array([149, 149, 122, 113, 134, 133, 105, 114, 135, 122])
Find the entry just right of 133.
Answer: 105
The entry just left of 134 -> 113

[[101 121 142 147]
 [111 145 115 155]
 [124 136 119 137]]
Rows and columns are numbered from 0.
The entry in row 0 and column 1: 121
Which number is the entry directly above 115?
A: 142
The bottom-left entry -> 124
Which number is the entry directly below the smallest entry?
A: 111
Which number is the entry in the top-right corner?
A: 147

Questions about the array below.
1) The largest entry?
2) The bottom-right entry?
3) The top entry of the column that holds the smallest entry?
4) The fourth entry in reading order?
5) The first entry of the largest entry's row?
6) The second smallest entry?
7) The entry directly above the largest entry?
8) The 1st entry on the main diagonal?
[[121 119 131 119 118 109 116 141 120 147]
 [129 131 128 132 132 150 136 119 130 108]
 [120 118 132 118 118 114 117 140 120 141]
 [122 123 132 123 123 138 126 129 123 119]
 [124 122 129 121 121 103 117 140 124 151]
 [131 130 126 130 129 116 127 129 130 138]
 [120 121 132 122 122 139 124 131 121 120]]
1) 151
2) 120
3) 109
4) 119
5) 124
6) 108
7) 119
8) 121

Questions about the array below. Indices start at 0.
1) What is the entry in the top-right corner?
2) What is the entry in row 1 and column 1?
3) What is the largest entry?
4) What is the bottom-left entry?
5) What is the minimum?
6) What is the bottom-right entry?
7) What is the entry directly below the largest entry?
8) What is the entry at row 0, column 2?
[[127 122 131 129 123 128 126]
 [127 126 129 125 133 129 125]
 [131 105 132 128 122 132 133]
 [131 123 121 125 129 134 129]
 [133 140 125 127 138 133 124]
 [139 134 129 123 124 130 131]]
1) 126
2) 126
3) 140
4) 139
5) 105
6) 131
7) 134
8) 131

A = [105 100 157 147 152 145 140 118  98 123 131 133 126 131 136]
The 3rd entry from the right: 126
The entry just right of 145 -> 140
The entry just left of the largest entry? 100
The entry just left of 126? 133
The first entry from the right? 136

[[144 151 138 142 125 138 130 122 112]
 [149 154 151 156 106 140 122 149 140]
 [112 104 107 126 104 156 145 153 113]
 [116 146 142 134 137 120 145 105 100]
 [120 108 124 101 143 102 155 116 137]
 [117 146 121 139 124  99 109 142 103]
 [147 158 127 107 141 106 104 124 146]
 [113 151 119 144 100 144 114 158 140]
 [156 143 114 107 145 135 151 100 137]]
Indices start at 0.
The entry in the top-left corner -> 144
Which number is the entry directly above 135?
A: 144
Which number is the entry directly below the centre entry?
A: 124
Which number is the entry just right of 141?
A: 106
Which number is the entry at row 0, column 2?
A: 138
The top-right entry: 112
The entry at the centre is 143
Which number is the entry just left of the centre entry?
A: 101
Which number is the bottom entry of the column that holds the smallest entry?
A: 135
The entry at row 1, column 0 is 149
Which number is the entry just right of the smallest entry?
A: 109
Which number is the entry in the bottom-right corner?
A: 137
The entry just right of the centre entry: 102
Which number is the entry at row 2, column 0?
A: 112
The median of all entries: 134
Which number is the bottom-left entry?
A: 156
Which number is the entry at row 0, column 1?
A: 151
Which number is the entry in row 1 and column 2?
A: 151

Read these off the matrix that follows. Indices start at 0.
1) Find the entry in row 2 and column 2.
2) Find the entry at row 1, column 0.
3) Find the entry at row 0, column 2.
4) Find the entry at row 0, column 0.
5) Find the entry at row 0, column 1.
6) Find the entry just left of 143.
[[148 107 109 108 143 131 109 109]
 [108 148 142 148 108 109 140 149]
 [148 107 109 108 140 130 108 109]
 [148 109 148 108 148 147 147 119]
 [148 108 108 109 134 119 107 109]
 [149 108 147 108 148 148 148 116]
 [108 148 126 149 107 108 126 147]
 [107 148 117 148 108 109 112 149]
 [108 148 133 149 108 109 130 148]
 [120 132 138 142 129 120 140 133]
 [148 108 107 109 134 119 108 108]
 [149 108 148 107 149 148 149 120]
 [122 132 133 138 129 122 134 133]]
1) 109
2) 108
3) 109
4) 148
5) 107
6) 108
